Below are the code and all the weights of a small trained network. Each question names an input and a target symbol and asks about switching units off, where a switched-off unit gives its printed mean instead of its output.

import numpy as np


def w(rows, s, z=0):
    codes = np.array(rows[::2]) - 128.0
    scale = np.full(codes.shape[1], s)
    scale[-1] = z or s
    return codes * scale


def f(y):
    return y / 2 * (1 + np.tanh(0.7978845608 * (y + 0.044715 * y**3)))


def softmax(a):
    e = np.exp(a - a.max(-1, keepdims=True))
    return e / e.sum(-1, keepdims=True)


def log_softmax(a):
    a = a - a.max(-1, keepdims=True)
    return a - np.log(np.exp(a).sum(-1, keepdims=True))


def net(x, mask):
    ids = ['ΓΘΞΣΨβδεζηλπτφω'.index(c) for c in x.split()]
    T = len(ids)
    res = E[ids] + P[:T]
    r = res
    for j in range(2):
        rows = slice(3 * j, 3 * j + 3)
        q, k, v = (r @ M[0][rows].T for M in (Q, K, V))
        z = softmax(np.where(np.tri(T) > 0, q @ k.T / 3**0.5, -1e9)) @ v
        o = O[0][rows]
        res = res + np.where(mask[j], z, o[:, -1]) @ o[:, :-1]
    y = f(res @ A[0][:, :-1].T + A[0][:, -1])
    res = res + np.where(mask[2:14], y, B[0][:, -1]) @ B[0][:, :-1]
    return log_softmax(res[-1] @ U[:, :-1].T + U[:, -1])


Q, K, V, O, A, B = {}, {}, {}, {}, {}, {}
E = w([
[214,43,167,144],'Γ',
[165,94,1,110],'Θ',
[66,38,73,133],'Ξ',
[175,71,120,238],'Σ',
[171,52,147,71],'Ψ',
[101,107,123,28],'β',
[113,143,199,207],'δ',
[106,61,143,98],'ε',
[113,185,28,52],'ζ',
[117,142,187,206],'η',
[166,145,196,6],'λ',
[37,189,189,215],'π',
[58,191,137,97],'τ',
[57,38,94,171],'φ',
[176,104,224,111],'ω',
],0.019)
P = w([
[117,162,252,13],'0',
[87,184,219,34],'1',
[45,199,181,65],'2',
[22,222,148,90],'3',
[5,237,127,107],'4',
[2,238,108,125],'5',
],0.0043)
Q[0] = w([
[220,201,154,83],'head 1',
[254,157,37,158],'head 1',
[51,112,114,13],'head 1',
[87,168,66,143],'head 2',
[149,200,202,187],'head 2',
[163,186,188,44],'head 2',
],0.014)
K[0] = w([
[208,5,230,91],'head 1',
[217,79,106,119],'head 1',
[1,125,91,62],'head 1',
[121,192,91,95],'head 2',
[152,146,193,181],'head 2',
[125,108,198,96],'head 2',
],0.015)
V[0] = w([
[254,142,173,211],'head 1',
[154,119,29,38],'head 1',
[1,191,181,19],'head 1',
[217,139,106,91],'head 2',
[117,198,84,139],'head 2',
[101,99,170,43],'head 2',
],0.0085)
O[0] = w([
[2,121,130,126,43],'head 1',
[140,127,74,11,69],'head 1',
[230,215,114,248,254],'head 1',
[115,216,194,113,69],'head 2',
[137,173,165,77,97],'head 2',
[163,117,17,164,174],'head 2',
],0.0065,0.0099)
A[0] = w([
[144,95,129,191,90],'neuron 1',
[77,130,14,91,104],'neuron 2',
[183,95,7,119,141],'neuron 3',
[44,137,128,96,99],'neuron 4',
[200,97,147,41,242],'neuron 5',
[171,56,132,159,93],'neuron 6',
[137,49,90,106,115],'neuron 7',
[160,214,108,51,185],'neuron 8',
[183,108,196,94,120],'neuron 9',
[71,126,31,172,130],'neuron 10',
[96,208,73,65,4],'neuron 11',
[155,204,208,113,146],'neuron 12',
],0.012,0.011)
B[0] = w([
[97,151,136,127,210],'neuron 1',
[158,124,120,90,152],'neuron 2',
[138,181,109,122,248],'neuron 3',
[132,85,93,91,131],'neuron 4',
[185,82,115,173,181],'neuron 5',
[98,163,198,79,189],'neuron 6',
[137,177,145,104,174],'neuron 7',
[56,114,106,134,186],'neuron 8',
[164,96,176,106,136],'neuron 9',
[121,88,144,90,199],'neuron 10',
[140,166,253,130,137],'neuron 11',
[98,79,121,39,190],'neuron 12',
],0.015,0.014)
U = w([
[147,110,130,120,132],'Γ',
[114,171,198,12,78],'Θ',
[164,85,114,186,249],'Ξ',
[242,117,156,177,145],'Σ',
[220,130,113,58,97],'Ψ',
[160,48,83,93,147],'β',
[79,57,135,70,81],'δ',
[152,104,132,116,134],'ε',
[170,213,140,175,111],'ζ',
[84,121,56,102,144],'η',
[140,107,118,114,115],'λ',
[204,52,229,99,136],'π',
[60,141,168,182,115],'τ',
[172,110,60,174,173],'φ',
[147,111,123,116,122],'ω',
],0.011,0.014)

Each question gives the input, a string of symbols that net reads in full, and the target symbol t.
The units are the heads (3 rows each of Q, K, V and O) and the neurons (one row each of A and B). Each row of codes is followed by its name. A weight is (code - 128) times the scale printed after its matrix; where a second scale follows, it is the last column's (O, A, B and U).
mask holds one flag per unit, heads first, then neurons. A switched-off unit (its flag False) gives its mean, the last column of its rows in O or B, instead of its output. The means were averaged over made-up inputs and are rounded, as every weight is.
A unit's drop is (log p(t) with every unit on - log p(t) with that unit switched off) / (log p(t) with every unit on - log p(t) with every unit switched off).
The circuit of an input: a set's keep is (log p(t) with only the set's units on - log p(t) with every unit switched off) / (log p(t) with every unit on - log p(t) with every unit switched off). Starting from the 12 units with the biggest drops (on a tie, the unit counted first), units are removed one at a time, each time the one whose removal leaves the highest keep (on an exact tie, the one counted first), for as long as the keep stays at least 0.8.
units of the circuit, in order: the units of the circuit, biggest drop first
k most important neurons: the k neurons with the biggest drops, biggest first
which heads matter: for each layer, one digit per head in row order, 1 if its drop is at least 0.15 and else 0, layers parted by /
drop when u is switched off: that unit's drop, to one decimal
input π π β λ Ξ ω, target π: which heads matter => 00
input ω ζ Ξ, target φ: which heads matter => 11
input ω λ Γ β ω ζ, target Θ: which heads matter => 01
input ω ε π λ Ξ, target τ: units of the circuit, in order => (head 1; neuron 1)
input Ψ φ φ, target Θ: which heads matter => 01
input φ τ φ φ ε, target ζ: which heads matter => 10
input ω Σ τ η φ φ, target ζ: units of the circuit, in order => (head 1; neuron 3)
input Θ ω ω ε, target Ξ: which heads matter => 01
input φ τ ω λ, target β: which heads matter => 00
input ζ τ ω τ φ φ, target ζ: which heads matter => 10
input Γ φ φ ω τ Ξ, target ζ: 2 most important neurons => (neuron 3; neuron 12)
input λ τ π η β φ, target τ: 2 most important neurons => (neuron 1; neuron 6)
input ε φ ζ ω ω φ, target φ: drop when head 1 is switched off => 0.9
input λ τ Θ ω τ, target η: drop when neuron 8 is switched off => 0.5
input τ φ ω τ, target η: drop when neuron 12 is switched off => 0.4
